Here is a tiny trained network, its code and every weight. The questions are about switching its units off for an input and a target symbol, where a switched-off unit gives its printed mean instead of its output.

import numpy as np


def w(rows, s, z=0):
    codes = np.array(rows[::2]) - 128.0
    scale = np.full(codes.shape[1], s)
    scale[-1] = z or s
    return codes * scale


def f(y):
    return y / 2 * (1 + np.tanh(0.7978845608 * (y + 0.044715 * y**3)))


def softmax(a):
    e = np.exp(a - a.max(-1, keepdims=True))
    return e / e.sum(-1, keepdims=True)


def log_softmax(a):
    a = a - a.max(-1, keepdims=True)
    return a - np.log(np.exp(a).sum(-1, keepdims=True))


def net(x, mask):
    ids = ['αδεζηξσψ'.index(c) for c in x.split()]
    T = len(ids)
    res = E[ids] + P[:T]
    r = res
    for j in range(3):
        rows = slice(2 * j, 2 * j + 2)
        q, k, v = (r @ M[0][rows].T for M in (Q, K, V))
        z = softmax(np.where(np.tri(T) > 0, q @ k.T / 2**0.5, -1e9)) @ v
        o = O[0][rows]
        res = res + np.where(mask[j], z, o[:, -1]) @ o[:, :-1]
    y = f(res @ A[0][:, :-1].T + A[0][:, -1])
    res = res + np.where(mask[3:27], y, B[0][:, -1]) @ B[0][:, :-1]
    return log_softmax(res[-1] @ U[:, :-1].T + U[:, -1])


Q, K, V, O, A, B = {}, {}, {}, {}, {}, {}
E = w([
[115,229,95],'α',
[49,246,119],'δ',
[89,166,103],'ε',
[155,41,107],'ζ',
[93,123,96],'η',
[166,180,81],'ξ',
[200,120,234],'σ',
[41,157,109],'ψ',
],0.011)
P = w([
[246,176,10],'0',
[30,144,104],'1',
[25,147,106],'2',
[17,152,109],'3',
[21,168,109],'4',
[2,158,113],'5',
[9,175,113],'6',
[17,171,107],'7',
[7,172,112],'8',
[10,176,109],'9',
[2,181,114],'10',
[7,175,112],'11',
[10,179,110],'12',
[6,182,108],'13',
],0.0072)
Q[0] = w([
[63,91,186],'head 1',
[167,166,69],'head 1',
[34,247,95],'head 2',
[154,43,128],'head 2',
[78,247,51],'head 3',
[184,75,174],'head 3',
],0.012)
K[0] = w([
[34,134,231],'head 1',
[158,126,100],'head 1',
[230,150,56],'head 2',
[46,102,128],'head 2',
[239,133,8],'head 3',
[80,111,180],'head 3',
],0.014)
V[0] = w([
[194,158,66],'head 1',
[74,122,194],'head 1',
[254,186,157],'head 2',
[215,36,133],'head 2',
[3,209,211],'head 3',
[152,31,178],'head 3',
],0.0097)
O[0] = w([
[89,125,146,129],'head 1',
[179,126,115,137],'head 1',
[120,143,207,213],'head 2',
[17,77,145,79],'head 2',
[247,104,115,66],'head 3',
[61,32,121,1],'head 3',
],0.013,0.0082)
A[0] = w([
[131,69,100,207],'neuron 1',
[136,124,121,117],'neuron 2',
[191,163,183,157],'neuron 3',
[138,153,46,141],'neuron 4',
[67,167,185,194],'neuron 5',
[211,56,115,79],'neuron 6',
[158,158,6,142],'neuron 7',
[128,182,215,133],'neuron 8',
[115,161,21,128],'neuron 9',
[154,157,78,127],'neuron 10',
[145,32,88,255],'neuron 11',
[231,119,134,137],'neuron 12',
[221,122,128,134],'neuron 13',
[220,129,125,112],'neuron 14',
[91,145,2,206],'neuron 15',
[145,179,77,164],'neuron 16',
[143,177,251,159],'neuron 17',
[93,149,15,180],'neuron 18',
[93,154,20,147],'neuron 19',
[90,166,231,161],'neuron 20',
[40,56,138,35],'neuron 21',
[55,55,149,78],'neuron 22',
[129,136,154,123],'neuron 23',
[147,174,48,137],'neuron 24',
],0.0084,0.007)
B[0] = w([
[35,88,175,127],'neuron 1',
[124,141,130,125],'neuron 2',
[189,84,142,219],'neuron 3',
[114,182,173,161],'neuron 4',
[142,99,50,253],'neuron 5',
[79,143,16,150],'neuron 6',
[93,159,202,184],'neuron 7',
[155,43,122,227],'neuron 8',
[114,199,156,154],'neuron 9',
[136,145,166,173],'neuron 10',
[51,39,255,136],'neuron 11',
[47,75,143,195],'neuron 12',
[47,72,146,190],'neuron 13',
[73,76,146,190],'neuron 14',
[66,231,106,163],'neuron 15',
[148,155,109,208],'neuron 16',
[172,29,108,238],'neuron 17',
[62,227,121,159],'neuron 18',
[88,210,123,154],'neuron 19',
[147,53,75,241],'neuron 20',
[209,150,239,174],'neuron 21',
[189,141,213,170],'neuron 22',
[146,106,123,139],'neuron 23',
[146,174,156,192],'neuron 24',
],0.0071,0.016)
U = w([
[216,118,83,158],'α',
[183,156,255,11],'δ',
[117,164,83,255],'ε',
[31,143,189,148],'ζ',
[60,154,61,144],'η',
[70,84,55,111],'ξ',
[103,48,183,108],'σ',
[130,223,152,60],'ψ',
],0.0066,0.0029)

Each question gives the input, a string of symbols that net reads in full, and the target symbol t.
The units are the heads (2 rows each of Q, K, V and O) and the neurons (one row each of A and B). Each row of codes is followed by its name. A weight is (code - 128) times the scale printed after its matrix; where a second scale follows, it is the last column's (O, A, B and U).
mask holds one flag per unit, heads first, then neurons. A switched-off unit (its flag False) gives its mean, the last column of its rows in O or B, instead of its output. The means were averaged over made-up inputs and are rounded, as every weight is.
A unit's drop is (log p(t) with every unit on - log p(t) with that unit switched off) / (log p(t) with every unit on - log p(t) with every unit switched off).
The circuit of an input: a set's keep is (log p(t) with only the set's units on - log p(t) with every unit switched off) / (log p(t) with every unit on - log p(t) with every unit switched off). Starting from the 12 units with the biggest drops (on a tie, the unit counted first), units are removed one at a time, each time the one whose removal leaves the highest keep (on an exact tie, the one counted first), for as long as the keep stays at least 0.8.
units of the circuit, in order: the units of the circuit, biggest drop first
unit that matters most: the unit with the biggest drop
top k neurons: the k neurons with the biggest drops, biggest first
which heads matter: for each layer, one digit per head in row order, 1 if its drop is at least 0.15 and else 0, layers parted by /
drop of u: that unit's drop, to one decimal
input δ ξ σ η α α ψ η η, target δ: units of the circuit, in order -> (head 3; neuron 5; neuron 20)
input δ α δ ψ α, target δ: units of the circuit, in order -> (head 3; head 2; neuron 5; neuron 7)
input δ α α α ζ α ε ζ δ, target δ: units of the circuit, in order -> (head 3; head 2; neuron 5; neuron 7)
input ε α ε ψ δ δ α σ, target σ: units of the circuit, in order -> (head 3; neuron 12; neuron 13; neuron 14)
input ζ ψ ζ η ψ, target ζ: units of the circuit, in order -> (head 3)
input ζ α η δ ζ ξ, target ζ: which heads matter -> 011
input ψ δ α α ψ ψ ζ ψ ψ α δ α ε ε, target ψ: which heads matter -> 010
input σ ψ δ ξ ξ, target σ: which heads matter -> 011
input η δ ξ α ψ σ ζ σ σ δ α η ε, target η: which heads matter -> 011
input ψ σ δ α δ, target ψ: which heads matter -> 010
input ξ ε δ α δ ξ, target ξ: top 2 neurons -> (neuron 5; neuron 20)
input ε δ σ σ σ, target σ: drop of neuron 5 -> 0.1
input α η δ ε ε δ ε ζ α ξ ε δ δ, target α: drop of head 2 -> 0.3
input η η ζ, target ζ: unit that matters most -> head 2
input ψ α α α, target ψ: drop of head 2 -> 0.9
